[[ -1.9  37.4  -6.5 -17.6  55.3  -9.9 -10.9 -54.3   6.0  32.3  -2.6 -15.0
   -1.6  -5.6   5.8 -15.1]
 [ 39.0  17.5  26.0  -4.2  47.7  21.9  -7.6 -17.1 -39.8  -3.1  37.1   6.1
   -9.1  -7.2  -2.3 -25.7]
 [ -0.4  19.5 -12.8  -5.5   7.6  21.0 -30.7  -7.1   4.7  10.8  10.4   5.5
    6.4 -12.0   0.9  -6.8]
 [-15.7   6.4 -22.3 -20.2  23.4  60.2  -2.1 -39.8  -8.0  42.2 -22.9 -25.5
    0.9 -34.5   8.0 -29.3]
 [  3.1   3.3   8.4  -5.1 -10.8  18.0  -7.3   7.8   3.9 -16.4  -2.3   9.4
    1.0  11.5  -5.3 -14.8]
 [ 12.3   7.5   3.5  -1.9 -14.4  19.8  -3.8  12.2   8.5 -25.2   9.2  12.9
   -4.8   8.9  -7.3 -22.7]
 [ -3.8  26.7  -7.7  -4.4  10.8  18.6 -20.8  -1.8   8.7  11.6  20.0   1.8
    6.5  -9.2   1.1 -20.1]
 [-32.6 -24.0  -1.5 -12.1   9.4   1.2   2.6  13.3  -5.4 -10.3  21.6  -8.3
   -1.7 -19.6  -3.9   7.0]
 [  1.8  -0.9 -24.2 -12.6   1.0  23.6   9.1 -10.9 -17.3  -6.0  14.6 -13.6
  -28.2 -12.5  -3.0  20.8]
 [  3.5  30.9  -6.8  -3.9   9.5  16.2 -21.6  -7.1  15.7   8.0  18.3  -3.2
   -2.4  -6.9   0.2 -16.7]
 [-49.3  -9.0   5.4 -12.1  -1.7  -5.2   5.0   4.7   4.9  -1.4  19.1 -10.9
   -7.3 -16.7  -1.9  13.9]
 [  0.0  -0.2 -21.9 -13.2   2.4  25.6  11.3 -12.5 -17.8  -2.4  16.4 -10.3
   -5.9 -13.2  -2.1  20.7]] yields 13.9

[[ 17.2   2.2  -3.4   5.0 -33.0  15.6   5.1  15.0  -5.8 -10.2   1.6]
 [-21.9  11.0 -11.4   2.1  18.2  28.5   1.4  -9.0 -12.9 -23.6  -9.7]
 [  3.8   0.7   1.4  -7.0  -5.8 -21.5  -5.0  -7.1  16.4  12.5 -11.1]
 [ 19.3   3.0  -4.1   6.3 -36.5  18.6   7.4  17.4  -9.3 -10.9   4.9]
 [  0.2   0.5  -1.0  -0.8 -20.9   2.7   1.1   5.3   1.2  -6.7 -12.5]
 [ 10.3   2.6  -3.7   2.6 -19.8  10.3   2.5   8.4  -5.6  -4.9   3.6]
 [  5.7   6.6   1.8  -7.9  -2.4   0.5   1.1 -11.4   7.0  -3.1  -3.8]
 [-14.3  -0.7  -1.7   2.9  36.2  -6.3  -2.3 -15.9  -1.0   1.8   6.9]
 [ -0.7   1.7  -6.9   3.1 -48.9  11.9   2.0  21.1  -4.6 -14.2 -27.1]
 [ -1.4   2.1  -5.4   2.9 -52.6  12.8   2.0  22.9  -5.0 -14.8 -28.5]
 [-28.2   0.6  -9.4   1.7  19.8  20.4   4.2   7.4 -13.6 -25.6  -8.3]
 [-17.8  -0.5   0.4  -1.3  47.9 -13.4   0.1 -27.8   3.1   1.8   4.6]] yields -8.3

[[ -9.0   7.1   6.2 -10.2 -17.9   5.1  -8.8   5.9   4.7  -6.8 -10.5]
 [ 12.3  -8.3 -11.9  10.4  24.6  -0.7  -0.8 -13.5   8.8  20.6  21.9]
 [ -2.2  12.5 -18.4  -4.6   2.9  23.5  -4.0  10.2   8.0  15.3  -2.8]
 [  0.2 -14.2   7.8   0.4  -4.4 -18.9   9.2  -7.4  11.2  -5.8   7.7]
 [-46.0   5.9  -6.8  17.1 -10.6   2.4  17.3  21.5  14.1  27.9 -17.1]
 [-10.7   7.3   6.6 -10.3 -18.9   5.4  -8.0   6.6   6.1  -6.0 -10.9]
 [ 19.5   4.0   2.4 -14.3 -11.5  -2.9  -0.8  -4.9   5.4  -0.4   6.7]
 [ 22.6   1.4   2.3  -9.0 -12.0  -4.2  14.7   4.0   8.2   3.2   8.4]] yields 6.7

[[ 29.5   0.9  44.8  -2.3  -2.7 -45.0  24.3  45.4   5.3]
 [  6.3   4.1   3.9  -0.4 -18.4  -2.2  -2.4   7.3 -16.3]
 [ 13.0  -1.8  -7.4 -18.2  -0.7   1.0  11.5   4.4 -13.9]
 [ 14.2   6.2  16.4 -14.0  10.5  -1.4  -0.6 -10.2  12.9]
 [  5.7  10.2  41.1   3.1   2.8 -22.5  -6.7   9.0  27.5]
 [ -7.1  13.6  -5.3  48.5   3.4  12.3 -13.3 -10.2   4.7]
 [ 22.3  -0.5  -8.5 -24.2   6.6   1.7  14.0   4.4   0.9]
 [ 19.9  10.4 -15.0  -2.9  -8.2  14.1   3.7  -0.2 -15.9]
 [ -4.3 -18.4 -10.6 -25.9   2.6  -0.7  12.6   3.6   0.9]
 [ 11.9  -6.8  30.2 -29.1  -5.1 -14.6   6.3   4.3   3.1]
 [ -2.8  -8.4  21.1   6.2  18.8 -16.9   9.5   6.8  21.3]
 [  1.0   4.5   2.4  31.8  -5.7  -9.3   7.8  28.1   2.5]] yields 21.3

[[ -4.2  12.9  -0.3   8.1  -6.3  -1.0   0.9  -0.4  -5.5   7.1  -1.1   3.6]
 [ -9.4  -7.3  -0.1  -5.4  -0.6  -1.6 -34.8  11.7   1.0  -2.5  -4.3 -42.4]
 [  5.0  -3.9  -0.3  -1.4   6.6   4.2 -37.0   6.5 -14.4  -0.8   1.5 -44.1]
 [  0.4   4.8   0.3   4.8   6.0  19.2  -3.4  19.6  -8.1   2.4  22.3  -3.0]
 [  2.8  20.3  -0.4  16.6   4.3  -1.2   2.7 -14.6 -21.2  10.2  -2.6   7.0]
 [ -8.8   0.2  -0.4   0.3   4.3  -4.0   5.6  -2.1  -4.1  -0.4  -7.0   8.2]
 [ 17.1  -3.3  -1.1   0.0   6.3  -5.7  -3.2 -14.3  -1.9  -1.1  -7.9  -7.0]
 [ -3.7  -4.4   0.2  -3.9  -4.4   2.6   8.9   0.5   9.9  -2.3   5.5  11.0]
 [  5.7  -7.1  -0.7  -8.2  -7.2   7.4  -4.0  -0.9   7.9  -3.1   8.8  -4.0]
 [ -5.1  -2.9   0.1  -2.6  -1.9   1.7  -1.6  -8.6  -5.8  -1.7   0.7
   -0.3]] yields -4.0
---
[33  2 59 17 96  4]
96

[[4 4 1 1 6]
 [9 1 7 0 5]]
0

[[  3 -21  -4  28  18 -29 -12]
 [ 44  35  30 -11 -23 -13 -39]]
-13

[[132 229 245 129 128 200  34]
 [133 223 238 129 128 196  39]
 [148  47  31 151 152  78 250]]
78

[[188  82 172 239   7]
 [168 135 116  26  18]]
26

[[23 64 64 35 70 60]
 [49 84 93 98 43 68]]
43

[[121  79  70  23 197]
 [102  70  58  50 143]]
50

[863 209 855 202 803 186 838]
186

[104 706 636 819 616]
819

[701 580 866 245 431]
245
---
[[  3.5 -53.0   7.3 -43.2  41.4  49.3]
 [  3.5 -23.2   7.3 -60.1  41.4 -47.1]] result: 3.5, -47.1

[ 49.1 -46.2  41.9 -48.5  47.0] result: 49.1, 47.0

[-48.6 -38.5  31.8 -40.1  44.8 -27.4] result: -48.6, -27.4

[-10.1 -13.0  53.4   6.0  39.0 -31.3  26.6] result: -10.1, 26.6

[-21.3  26.3 -44.8 -10.2] result: -21.3, -10.2

[[ 45.3  50.7 -52.7 -48.7  46.3  48.5 -46.6]
 [-50.6 -41.4  53.4  48.3 -52.1 -48.3  52.7]] result: 45.3, 52.7

[ 43.9 -47.5  44.6 -40.5  46.8] result: 43.9, 46.8
---
[ -1.1 -20.1 -14.8  57.3 -28.5  -9.1  44.3] value -9.1

[[-48.2 -44.7  43.5  44.2 -48.4 -44.5]
 [-38.8 -41.1  45.6  38.8 -39.7 -45.3]
 [-38.6 -38.4  41.8  33.2 -44.3 -38.8]] value -44.3

[62.2 -7.7 17.2 32.8] value 17.2

[ 52.1 -49.1 -57.1  51.1  54.7] value 51.1

[ 19.0 -33.2  49.4 -10.4 -14.2] value -10.4

[ 51.2  41.7  27.0  36.5  36.3 -46.6] value 36.3
